What each symbol does to the objects:
at | li zu de gi ku su
QR | SG BR SL HJ LH QC
JR | LG RP QF NT JT GF
GL | PQ TN JL CP BN TQ
CM | ZS FS QD BD NQ PB
CC | FZ QS ZT ZF DT MS
GS | FG RD GQ FQ RQ FB
RT | GQ RQ RD TZ QT ZQ
JN | ZT DT QS LD BD CR
DL | BR TM LH RN HD SG
QP | PH GB ZM NJ QC NG
NZ | GJ CZ NR FD FB PM
GB | ML JG QP RG HJ NJ
HD | DL GF ZB BR CQ QR
FZ | ZF NB LD TG CC RM
SL | ZZ QR RN QC CH JG
FS | BL MG CM PC DM BD
BP | MD JL PQ ZD TN JT
LH | QR DL CH SG ZB ZZ
JL | BZ GL BP TQ GZ ZD
ZF | TG CR MS BN FZ GZ
ML | RG ZM PH LB GB BC
HS | HQ NR GJ CF CZ QL
MZ | NR FB CZ GH ZQ HQ
CH | SL LH BR ZZ TM FC
LB | RL NG BC RD RG GS
PC | DT RZ BD CC BL ZT
CR | QN LD ZF RH NB BN
DM | FS MJ NQ BL CF ZS
BC | RQ LB QT GS NJ GQ
MD | ZD BZ CP RP BP JR
PQ | CP BP BZ JT GL MQ
QC | QP HJ JG PH ZZ MC
QS | NB JN CC CR PB ZF
PH | NJ ML MC BC QP QT
GF | TM NT HD CH BQ BR
DT | CC PB JN FZ PC LD
BR | RN CH QR FC DL HJ
QF | BQ JR MH GF MQ HD
NQ | CM DM MG ZS QL RZ
TQ | MQ CP ZD QF BZ MH
FL | ZQ GQ FG MZ RD CZ
BL | PC QD ZS DT FS JN
ZD | RP TQ JT MH MD LG
TZ | FB FG ZQ NZ GQ NR
CP | JT MD TQ JR PQ QF
QT | RT BC RL GQ NG FL
GH | PM GJ HQ MJ NR DM
QD | RZ CM BL PB MG DT
FQ | CZ ZQ FB HS FG GJ
LD | MS FZ CR RM ZT RH
ZZ | QC SG FC QP SL ZM
MS | RM ZF QN GZ LD TN
ZQ | MZ TZ FQ NR FL HS
RN | FC SL SG JG BR GB
JG | ZM QC GB MC FC RG
SG | HJ RN ZZ GB QR QP
BN | GL RH GZ PQ TG BZ
HJ | GB FC QC ML SG PH
QN | RH MS TG TN CR GL
HQ | CF GH FD DM HS NQ
CQ | HD BQ NT DL MH LH
NG | QT NJ LB RT MC RD
TG | BN QN RM GL ZF JL
GJ | FD HS GH QL NZ MJ
FB | NZ FQ MZ GJ TZ GH
RP | MH MQ JR CQ ZD NT
MG | QD NQ FS RZ MJ PC
NB | CR ZT FZ QN QS TG
MJ | MG QL DM QD PM BL
GZ | JL BN TN BZ RM MD
TN | BP GZ GL MD RH CP
BD | JN PC PB ZT ZS NB
FC | JG ZZ HJ ZM RN ML
CZ | HS MZ NZ HQ FQ FD
QL | NQ CF MJ CM FD QD
BQ | GF LG CQ TM QF DL
ZS | BD BL RZ JN CM QS
RL | RD QT RQ FL LB FG
RG | LB MC NJ RL ML RQ
NJ | BC RG NG RQ PH RT
FG | FQ FL TZ CZ GS NZ
MC | NG PH RG QT ZM RL
RZ | PB ZS PC QS QD CC
NT | ZB CQ GF LH LG CH
RQ | GS RL RT FG BC TZ
LG | NT MH BQ ZB JR TM
GQ | TZ GS FL FB RT MZ
ZM | MC QP ML NG JG LB
NR | GH NZ HS PM MZ CF
TM | CH ZB DL SL GF RN
MQ | QF JT RP BQ TQ CQ
PB | QS BD DT NB RZ FZ
ZT | LD CC NB MS JN QN
CF | DM PM QL FS HQ CM
RD | FL RT GS ZQ RL FQ
MH | CQ QF LG HD RP ZB
JT | JR ZD MQ LG CP BQ
FD | QL HQ PM NQ GJ MG
RH | TN RM BN BP QN PQ
ZB | LH HD TM QR NT SL
RM | GZ TG RH JL MS BP
BZ | TQ PQ MD MQ JL RP
PM | MJ FD CF MG GH FS

The rows follow the links: the fewer symbols apart two objects are, the more alike their rows tend to be.

Each row is also shifted at random along 4 hidden directions that mean nothing.

Row, then object:
[-12, -7, 83, -1, -122, 18, -15, 26, 20, 40, -46, -5, 20, -11, -17, -17, 29, -2, -47, 22, 26, 11, 24, 36, 2, 3, 18, 31, 82, -22, -18, -50, 7, 11, 13, -13, -42, 76, -11, -27, -12, 7, -15] -> FL
[-8, -5, 56, 34, -70, 24, -13, 46, 13, 28, -54, -1, 34, -24, -31, -10, 42, -10, -55, 40, -2, -11, 4, 40, 14, 8, 17, 19, 54, 12, -14, -19, -23, -11, 20, -24, -48, 42, -25, -29, -3, -16, -21] -> TZ
[-164, 29, -53, 10, 54, 10, 26, -33, 66, -10, 16, -32, -44, 19, -13, 4, -21, -43, 46, 26, 16, 13, 8, -2, -51, -1, -35, 37, -60, -59, -3, -45, 27, 37, 1, 54, -2, 1, 11, -21, -24, 68, 3] -> ZF
[35, -4, -5, -30, -18, -27, 19, -70, 13, 34, -33, -2, -8, 55, 31, 17, -23, -23, 68, -31, 56, 23, 21, -77, -71, -25, -79, 44, -44, -2, -11, -93, -1, 23, -56, 78, -2, 44, 28, 48, -11, -12, 31] -> TN
[-52, 26, -69, 13, 95, 6, 30, 7, -13, -10, 16, -35, -26, -2, -46, 23, 3, -54, 21, 21, 9, 9, -25, 29, -28, 15, -17, 14, -71, -7, -9, -3, -7, 45, 14, 34, 17, -50, 6, -19, -28, 17, 32] -> QS
[76, -43, 15, -23, -51, -14, 40, -7, -44, 69, -39, 31, 45, -15, -2, -15, 32, 2, -38, 52, -12, 30, 43, 23, 22, -31, 13, -27, 74, -15, -8, -31, -8, 43, -12, 20, -38, 61, -46, -33, -14, -81, -41] -> BC
[1, 44, -44, 0, 27, 25, 12, -26, 115, -20, 17, -25, -44, 26, 2, -26, -25, -31, 40, 58, -10, -5, 20, -5, -47, -25, -53, 59, -53, -72, 12, -46, 33, -10, 4, 47, -47, 36, -8, -35, -13, 95, -31] -> RH
[-38, -20, 5, -25, 6, -15, -1, -24, 41, -44, 69, 30, -12, -10, 40, -23, -30, 57, 15, -7, -44, -8, 25, -21, 29, -8, 31, -64, 19, -57, 24, 51, 37, -53, 1, -31, 35, -25, -12, 14, 22, 28, -60] -> LH
[-14, -51, 17, -56, -17, -34, 23, -37, 13, -4, 60, 33, -5, -14, 33, -22, -15, 46, 13, 0, -23, 25, 48, -13, 24, -9, 40, -75, 51, -85, 10, 26, 47, -8, -8, -9, 36, -9, -18, 10, -2, 3, -61] -> RN
[28, -57, 12, -33, 10, -36, 23, -26, 58, -24, 48, 29, 12, -5, 36, -26, -15, 36, 29, 32, -46, -4, 41, -41, 8, -10, 12, -69, 0, -84, 6, 32, 11, -67, -10, 3, 34, -39, -35, 35, 8, -10, -112] -> TM
[-140, 47, 39, 41, -70, 55, -46, 41, 26, -9, -20, 1, -10, -23, -9, -27, 8, 27, -66, 10, -18, -11, -1, 60, 43, -9, 36, 31, 85, 14, 17, 9, 27, -1, 38, -65, -63, 74, 0, -71, 20, 58, 14] -> GS
[6, 6, 110, -6, -113, 10, -49, 44, -17, 15, -20, -50, -1, -4, -42, 30, 23, -19, -17, -73, 87, 2, -27, 17, -30, 74, 24, 37, 36, 13, -38, -39, -10, 8, 14, -22, 34, -3, 49, 36, -26, 34, 75] -> FD
[162, 20, 18, 5, 4, 26, -14, 72, 1, -14, 11, -59, 0, -21, -63, 12, 35, -48, -31, 22, 16, -19, -34, 62, -3, 54, 20, 27, -28, 3, -24, 20, -31, -5, 40, -13, 13, -57, 0, -10, -26, 30, 18] -> NQ
[-29, -25, -5, -29, 14, -33, -13, -36, -59, -20, 44, 44, -1, 0, 52, 6, -30, 67, 13, -73, -23, 10, 2, -42, 38, -11, 29, -73, 28, 26, 25, 58, 26, -10, -21, -34, 53, -26, 19, 36, 34, -34, 11] -> BR
[63, 12, -56, 11, 92, 1, 26, 35, -34, -3, 11, -45, -9, -12, -58, 27, 27, -62, 4, 31, 10, 1, -34, 39, -17, 32, 4, 5, -68, 6, -22, 13, -31, 34, 20, 28, 27, -76, -4, -14, -35, -9, 25] -> PC
[-66, 11, -43, 31, 54, 1, 3, -33, 69, -29, -21, 15, 0, 31, 33, -11, -30, 5, 45, 28, -27, -28, 3, -60, -28, -32, -56, 26, -72, 0, 15, -12, -14, -51, -20, 26, -27, 6, -9, 20, 26, 10, -38] -> BZ
[6, -20, -11, -36, 3, -22, -5, -30, -62, -8, 46, 42, -9, -9, 47, -4, -24, 62, -5, -56, -27, 21, 12, -11, 45, -21, 36, -68, 53, 9, 25, 51, 40, 10, -12, -33, 35, -7, 10, 4, 23, -23, 10] -> SG
[10, 28, 31, -17, -50, 1, -39, -51, 77, -24, 4, 5, -28, 47, 59, -12, -50, 30, 50, -52, 20, -14, 15, -76, -41, -19, -50, 48, -18, -13, 15, -45, 33, -50, -33, 10, -9, 50, 36, 41, 22, 68, 14] -> TQ
[22, 64, -58, 32, 55, 36, -23, -22, 61, -41, -5, 2, -29, 32, 31, -15, -33, -1, 21, 12, -34, -35, -16, -31, -11, -41, -60, 58, -61, 32, 31, 2, 8, -36, -5, 3, -55, 36, 12, -24, 31, 56, 14] -> JL
[-112, -20, 39, 65, -19, 23, 0, 64, 32, 13, -54, -7, 47, -35, -52, -11, 48, -17, -50, 82, -16, -24, -5, 42, 13, 19, 27, 3, 14, 6, -23, 6, -55, -28, 31, -21, -33, -4, -43, -17, -6, -36, -64] -> FB
[4, -26, 15, -28, -52, -7, 20, -14, -39, 45, -8, 29, 14, -15, 10, -17, 11, 23, -35, 13, -12, 31, 37, 31, 31, -33, 25, -27, 92, -21, 6, -14, 26, 52, -8, -1, -26, 65, -26, -41, -7, -31, -17] -> NJ
[70, 36, -75, 7, 93, 17, 25, 21, -4, -15, 25, -46, -29, -3, -44, 15, 12, -58, 8, 36, -3, 0, -28, 45, -20, 17, -12, 22, -67, -8, -2, 8, -9, 38, 21, 29, 1, -49, -1, -39, -28, 32, 22] -> JN
[-23, 33, -27, 34, 68, 27, -7, 59, -7, -35, 25, -52, -20, -24, -64, 23, 22, -45, -17, 11, 3, -17, -49, 60, 0, 52, 30, 11, -50, 15, -15, 40, -21, 11, 47, -20, 25, -80, 11, -21, -20, 39, 31] -> QD
[57, 30, -14, -12, -5, 7, -1, -46, 69, -8, -10, -10, -26, 46, 28, -10, -29, -13, 45, 6, 10, -8, 14, -45, -48, -27, -70, 60, -47, -22, 6, -55, 16, -12, -25, 47, -36, 51, 20, 3, 1, 55, 5] -> GL
[-60, -26, -50, 45, 96, -23, 4, -21, 10, -38, -17, 47, 33, 11, 47, -5, -20, 30, 31, 12, -57, -43, -12, -82, 14, -33, -34, -34, -79, 63, 23, 46, -55, -78, -31, -5, 7, -50, -15, 57, 48, -74, -52] -> JR
[69, -81, -7, -40, -16, -49, 69, -27, -79, 81, -40, 50, 59, -16, 5, -5, 34, 2, -17, 50, -9, 44, 51, 3, 20, -37, 14, -62, 57, -13, -13, -27, -19, 60, -34, 44, -11, 29, -57, -5, -17, -137, -59] -> RG
[3, -31, -52, -12, 65, -19, 27, -11, -47, -14, 44, 50, 10, -24, 30, -15, -5, 46, -15, 16, -68, 5, 15, 8, 62, -31, 41, -88, 25, 3, 29, 81, 12, -4, 1, -32, 18, -36, -37, -20, 23, -57, -52] -> ZZ
[40, -49, 2, -20, 18, -37, 7, -33, 21, -20, 23, 39, 19, 10, 49, -12, -20, 39, 34, -1, -35, -15, 20, -63, 12, -9, -5, -55, -23, -20, 9, 29, -9, -68, -24, 1, 36, -38, -14, 61, 22, -37, -71] -> GF
[21, 27, -76, 6, 94, 10, 33, 6, 0, -7, 16, -37, -26, 3, -43, 19, 11, -60, 22, 36, 3, 7, -18, 30, -28, 8, -22, 17, -71, -14, -7, -7, -10, 43, 13, 46, 1, -44, -4, -30, -29, 19, 19] -> CC
[-107, -10, 57, 40, -64, 23, -11, 40, 22, 23, -51, -1, 32, -28, -27, -16, 31, -2, -50, 51, -2, -5, 12, 40, 12, 5, 23, 13, 50, -6, -11, -17, -21, -6, 23, -21, -44, 38, -32, -34, -3, -14, -36] -> FG
[-59, -27, -15, 16, 50, -17, -4, -21, 48, -50, 26, 38, 12, 2, 48, -22, -26, 42, 30, 18, -55, -32, 8, -58, 19, -15, -5, -47, -36, -14, 23, 51, -7, -88, -12, -18, 20, -47, -18, 44, 36, -11, -79] -> CQ
[-58, 35, -78, 15, 89, 11, 30, -12, 26, -8, 15, -31, -37, 9, -21, 11, -10, -51, 32, 35, 3, 9, -12, 11, -35, -3, -32, 31, -72, -23, 2, -18, 7, 36, 4, 43, -14, -17, 2, -31, -18, 43, 16] -> LD
[-59, 3, 56, 45, -31, 11, -32, 62, -39, 5, -43, -25, 27, -18, -48, 28, 34, -20, -30, -23, 39, -19, -42, 23, 4, 55, 26, 18, 5, 67, -28, 6, -48, -8, 22, -34, 17, -32, 20, 22, -2, -25, 44] -> GH
[52, -42, 22, -32, -12, -39, 2, -42, 27, -19, 23, 33, 11, 13, 51, -8, -23, 46, 40, -22, -17, -6, 22, -75, -4, -7, -14, -42, -12, -24, 8, 14, -1, -62, -33, 1, 40, -20, -4, 68, 20, -20, -51] -> NT
[-34, -40, 29, -22, -19, -44, -17, -56, -14, -9, 2, 37, 9, 28, 63, 12, -39, 47, 51, -77, 15, -3, 6, -101, -13, -6, -17, -33, -17, 26, 7, 4, -4, -44, -47, 2, 50, -19, 28, 95, 33, -38, 1] -> BQ
[88, 13, -15, 9, 17, -9, -31, -32, 4, -29, -18, 27, 7, 36, 59, 1, -34, 34, 31, -46, -18, -32, -12, -80, -2, -32, -49, 16, -45, 70, 23, 17, -17, -61, -36, -7, -6, 6, 24, 49, 48, -19, 14] -> MQ
[0, 30, -71, 1, 75, 12, 37, -13, 53, -7, 14, -30, -34, 10, -22, -4, -8, -55, 33, 60, -2, 4, 2, 14, -36, -10, -38, 37, -68, -48, 0, -32, 8, 31, 8, 53, -25, -6, -12, -34, -29, 50, -8] -> CR

Start, symbols taken left to right, then the object you end at.
Answers are names.
[28, -16, 15, -27, -60, 6, 17, -1, -1, 34, -5, 22, 10, -19, 1, -31, 14, 17, -42, 45, -23, 24, 40, 46, 35, -31, 27, -13, 91, -47, 7, -11, 33, 34, 5, -5, -46, 72, -38, -62, -8, -6, -40]
su ku => RL
[-45, 44, -34, 26, 33, 25, -16, -28, 113, -43, 7, 3, -27, 31, 30, -29, -36, 4, 33, 32, -33, -32, 3, -37, -27, -33, -55, 49, -56, -23, 25, -14, 18, -54, -6, 11, -44, 31, -1, -11, 23, 75, -35]
su li zu gi => NT
[-8, -6, -30, 5, 26, -10, 20, -47, 69, -3, -26, 6, 1, 40, 28, -7, -21, -16, 55, 37, 0, -13, 19, -63, -48, -30, -70, 34, -69, -24, 3, -49, -13, -31, -31, 56, -25, 21, -7, 23, 5, 1, -44]
li li gi ku => RP
[-68, 56, -91, 48, 100, 26, 6, -19, 50, -33, -2, -3, -27, 22, 13, -12, -26, -20, 27, 37, -40, -29, -15, -16, -13, -40, -53, 42, -85, 23, 26, 5, -3, -12, 1, 21, -52, 9, 0, -35, 24, 39, 3]
ku ku gi ku => TG
[-144, 27, 23, 28, -56, 30, -34, 13, -48, 17, -33, 25, 1, -17, 6, -6, 6, 37, -56, -38, 0, 9, -4, 36, 46, -19, 30, 12, 86, 59, 20, 6, 22, 33, 13, -50, -44, 76, 11, -46, 26, -1, 54]
gi ku => GS
[-22, 26, 62, 42, -73, 43, -41, 60, 21, 3, -39, -14, 18, -21, -33, -14, 32, 0, -63, 21, 3, -20, -11, 53, 18, 16, 23, 39, 52, 26, -11, -3, -13, -19, 34, -49, -50, 44, -7, -40, 5, 26, 2]
zu li su gi => DM
[-44, -5, 66, -55, -79, -21, -43, -48, 33, -36, 65, 19, -38, 17, 66, -10, -54, 74, 38, -104, 17, 10, 25, -61, -4, 7, 16, -28, 45, -47, 18, 9, 68, -39, -15, -33, 55, 11, 50, 51, 24, 72, 15]
ku zu de => NT
[-15, 16, -5, 5, -4, 4, -14, -41, 75, -23, -5, 6, -19, 42, 47, -15, -40, 12, 50, -9, -3, -23, 14, -68, -34, -27, -59, 41, -46, -6, 14, -34, 12, -46, -29, 20, -19, 33, 15, 27, 22, 45, -13]
su zu => RP
[-80, 24, -52, -3, 49, 1, 26, -38, 43, 4, 6, -26, -38, 27, -8, 7, -19, -41, 43, 19, 21, 15, 4, -10, -50, -11, -45, 42, -59, -36, -3, -53, 14, 36, -11, 59, -13, 11, 11, -15, -22, 50, 15]
gi ku de => RH
[-121, 14, 8, -3, 13, 6, 1, 22, 6, -12, 30, -56, -35, -7, -55, 33, 11, -44, 18, -21, 59, 17, -23, 33, -39, 65, 23, 11, -29, -43, -27, -16, 8, 38, 27, 13, 52, -58, 28, 8, -42, 61, 45]
zu de gi => JN
[7, 16, -16, -17, -17, 9, -7, -6, -48, 9, 19, 34, -11, -20, 19, -18, -9, 45, -48, -14, -41, 19, 14, 44, 61, -42, 40, -30, 86, 13, 30, 32, 46, 40, 10, -42, -31, 53, -12, -62, 17, 1, 17]
ku zu li => ML
[-108, 0, 72, 0, -115, 14, -20, 6, -10, 40, -39, 13, 9, -10, -1, -11, 9, 17, -39, -20, 31, 22, 21, 23, 9, -3, 23, 17, 97, -5, -6, -44, 24, 32, 3, -16, -32, 89, 5, -25, -2, 9, 21]
de su => FB
[39, 8, 21, -16, -63, 22, 2, 9, 9, 23, 8, 18, 2, -22, 0, -34, 12, 19, -56, 42, -27, 15, 36, 56, 41, -33, 31, 3, 96, -37, 14, -5, 41, 28, 20, -24, -60, 85, -34, -82, -1, 23, -28]
ku de gi => RQ
[-10, -17, 4, 5, 13, -24, -21, -38, 6, -28, -1, 35, 9, 26, 61, 0, -35, 46, 41, -55, -13, -24, -5, -86, 0, -19, -30, -19, -34, 42, 16, 19, -11, -63, -33, -12, 26, -16, 19, 68, 43, -25, -3]
gi li zu => TM
[-34, 16, 41, -5, -22, 1, -25, 32, -44, 4, 9, -53, -21, -6, -50, 44, 13, -33, 0, -68, 79, 10, -41, 26, -30, 73, 23, 15, -9, 15, -31, -13, -6, 37, 20, -5, 60, -51, 51, 30, -31, 30, 87]
su zu => PC
[33, 19, 27, -14, -42, -9, -39, -51, 43, -20, -8, 15, -16, 49, 59, -2, -46, 31, 47, -67, 20, -14, 4, -88, -36, -19, -53, 37, -23, 19, 11, -33, 18, -45, -40, 5, -2, 40, 43, 54, 28, 36, 30]
zu ku => BZ
